Below is a small trained network, with its code and all its weights. Each question gives an input and a class and asks what happens when units are switched off, that is, made to give their printed mean instead of their output.

import numpy as np


def w(rows, s, z=0):
    codes = np.array(rows[::2]) - 128.0
    scale = np.full(codes.shape[1], s)
    scale[-1] = z or s
    return codes * scale


def f(y):
    return y / 2 * (1 + np.tanh(0.7978845608 * (y + 0.044715 * y**3)))


def log_softmax(a):
    a = a - a.max(-1, keepdims=True)
    return a - np.log(np.exp(a).sum(-1, keepdims=True))


def net(x, mask):
    res = np.array(x, float).reshape(1, 4) / 4 @ E
    y = f(res @ A[0][:, :-1].T + A[0][:, -1])
    res = res + np.where(mask, y, B[0][:, -1]) @ B[0][:, :-1]
    return log_softmax(res[-1] @ U[:, :-1].T + U[:, -1])


A, B = {}, {}
E = w([
[210,93,225,111,185,223,115,118,66,224,95,192],'x0',
[219,215,149,136,76,66,44,144,165,127,27,127],'x1',
[107,170,186,28,253,70,147,48,117,116,100,60],'x2',
[100,164,44,75,57,96,207,83,21,214,54,159],'x3',
],0.0055)
A[0] = w([
[244,241,140,141,74,63,69,130,166,127,41,130,84],'neuron 1',
[30,20,113,142,166,180,216,93,92,122,229,161,18],'neuron 2',
[60,195,20,127,95,55,152,151,181,34,170,57,25],'neuron 3',
[54,155,29,135,57,15,120,128,178,38,162,62,46],'neuron 4',
[228,221,147,140,91,62,55,168,165,128,22,140,76],'neuron 5',
[115,184,190,35,246,64,176,2,118,121,111,29,67],'neuron 6',
[204,192,148,126,86,59,17,154,160,139,22,136,53],'neuron 7',
[85,169,60,87,70,88,194,81,48,208,79,139,66],'neuron 8',
[113,155,37,88,92,94,196,85,26,176,60,143,69],'neuron 9',
[166,97,35,206,28,172,126,217,112,160,147,221,2],'neuron 10',
[70,160,75,87,69,73,177,70,51,217,75,177,21],'neuron 11',
[232,89,220,102,169,214,113,132,74,206,86,223,110],'neuron 12',
[35,27,92,109,180,189,206,152,100,133,221,133,104],'neuron 13',
[100,192,186,23,245,63,125,34,101,106,92,34,23],'neuron 14',
[216,99,210,109,180,202,112,114,85,228,110,201,50],'neuron 15',
[135,93,195,155,186,162,64,162,217,43,174,81,57],'neuron 16',
[143,97,199,157,208,162,58,163,222,52,171,70,8],'neuron 17',
[153,100,192,200,179,118,41,176,187,56,235,106,115],'neuron 18',
],0.0041,0.00085)
B[0] = w([
[39,112,115,56,134,196,126,72,198,216,150,65,215],'neuron 1',
[32,107,104,72,127,191,126,74,200,211,173,38,210],'neuron 2',
[40,241,206,72,155,80,156,253,43,93,220,194,221],'neuron 3',
[44,240,195,87,173,125,131,227,56,87,199,194,231],'neuron 4',
[28,101,123,61,103,207,125,70,196,224,166,45,214],'neuron 5',
[122,105,9,247,43,238,31,155,154,61,93,199,247],'neuron 6',
[40,97,105,50,130,189,127,77,209,214,183,46,207],'neuron 7',
[179,64,168,139,198,84,195,185,204,154,52,155,216],'neuron 8',
[170,67,165,153,234,83,226,156,187,152,58,170,216],'neuron 9',
[127,85,43,199,96,207,64,158,174,70,82,190,222],'neuron 10',
[185,70,180,147,204,77,221,187,219,155,65,156,212],'neuron 11',
[51,230,187,75,168,111,117,212,49,73,223,207,254],'neuron 12',
[60,119,101,50,145,180,109,41,186,219,170,26,212],'neuron 13',
[111,103,32,211,40,247,38,162,175,45,116,217,239],'neuron 14',
[21,231,212,85,140,92,130,229,72,71,219,215,233],'neuron 15',
[174,71,172,139,215,67,201,165,207,177,43,145,195],'neuron 16',
[184,79,144,151,210,54,230,170,203,174,41,169,198],'neuron 17',
[158,88,145,128,192,99,174,138,160,139,47,154,208],'neuron 18',
],0.0048,0.0043)
U = w([
[95,238,186,83,141,86,135,174,69,93,196,172,112],'0',
[180,56,154,144,173,48,190,130,163,151,47,132,114],'1',
[85,110,109,62,114,176,117,50,155,188,165,8,119],'2',
[137,107,46,240,71,200,66,132,132,67,104,177,120],'3',
[172,133,136,135,106,69,112,73,68,105,140,73,218],'4',
[250,136,138,157,64,32,111,15,51,96,165,51,13],'5',
[243,130,149,166,59,31,108,6,32,93,157,43,9],'6',
],0.011,0.012)

Each question gives the input, the list of numbers given to net, and the class t.
The units are the neurons (one row each of A and B). Each row of codes is followed by its name. A weight is (code - 128) times the scale printed after its matrix; where a second scale follows, it is the last column's (A, B and U).
mask holds one flag per neuron, in row order. A switched-off neuron (its flag False) gives its mean, the last column of its row in B, instead of its output. The means were averaged over made-up inputs and are rounded, as every weight is.
A unit's drop is (log p(t) with every unit on - log p(t) with that unit switched off) / (log p(t) with every unit on - log p(t) with every unit switched off).
The circuit of an input: a set's keep is (log p(t) with only the set's units on - log p(t) with every unit switched off) / (log p(t) with every unit on - log p(t) with every unit switched off). Starting from the 12 units with the biggest drops (on a tie, the unit counted first), units are removed one at a time, each time the one whose removal leaves the highest keep (on an exact tie, the one counted first), for as long as the keep stays at least 0.8.
circuit, biggest first: the units of the circuit, biggest drop first
top k neurons: the k neurons with the biggest drops, biggest first
drop of u: that unit's drop, to one decimal
input [7,2,8,-4], class 3: circuit, biggest first => [neuron 6]
input [4,-3,6,-4], class 3: circuit, biggest first => [neuron 6; neuron 14]
input [-4,8,1,-6], class 2: top 3 neurons => [neuron 5; neuron 7; neuron 1]
input [-8,6,-7,-7], class 0: top 2 neurons => [neuron 4; neuron 3]
input [7,4,-3,0], class 0: top 2 neurons => [neuron 12; neuron 15]
input [-4,2,-2,5], class 1: top 2 neurons => [neuron 12; neuron 15]
input [7,-3,-5,6], class 0: top 2 neurons => [neuron 12; neuron 15]
input [-4,7,8,-6], class 3: top 2 neurons => [neuron 14; neuron 6]
input [8,-6,-8,-1], class 0: top 4 neurons => [neuron 12; neuron 15; neuron 6; neuron 14]
input [-1,2,6,-7], class 1: top 2 neurons => [neuron 17; neuron 16]
input [-3,-5,6,-2], class 3: top 2 neurons => [neuron 6; neuron 14]
input [1,1,-2,-2], class 4: top 2 neurons => [neuron 6; neuron 14]
input [-6,-7,-4,1], class 2: top 3 neurons => [neuron 13; neuron 2; neuron 12]
input [4,2,0,-5], class 1: circuit, biggest first => [neuron 17]
input [-4,-7,-6,3], class 2: top 2 neurons => [neuron 13; neuron 2]
input [0,6,7,-3], class 3: top 4 neurons => [neuron 14; neuron 6; neuron 13; neuron 2]
input [-1,7,-5,7], class 1: top 3 neurons => [neuron 11; neuron 9; neuron 8]
input [-4,5,-5,6], class 1: drop of neuron 8 => 0.2
input [7,8,-2,6], class 2: drop of neuron 4 => 0.3
input [7,-8,-6,3], class 2: circuit, biggest first => [neuron 13]
input [4,-4,6,4], class 3: drop of neuron 14 => 0.3
input [-5,3,8,3], class 3: drop of neuron 6 => 0.4
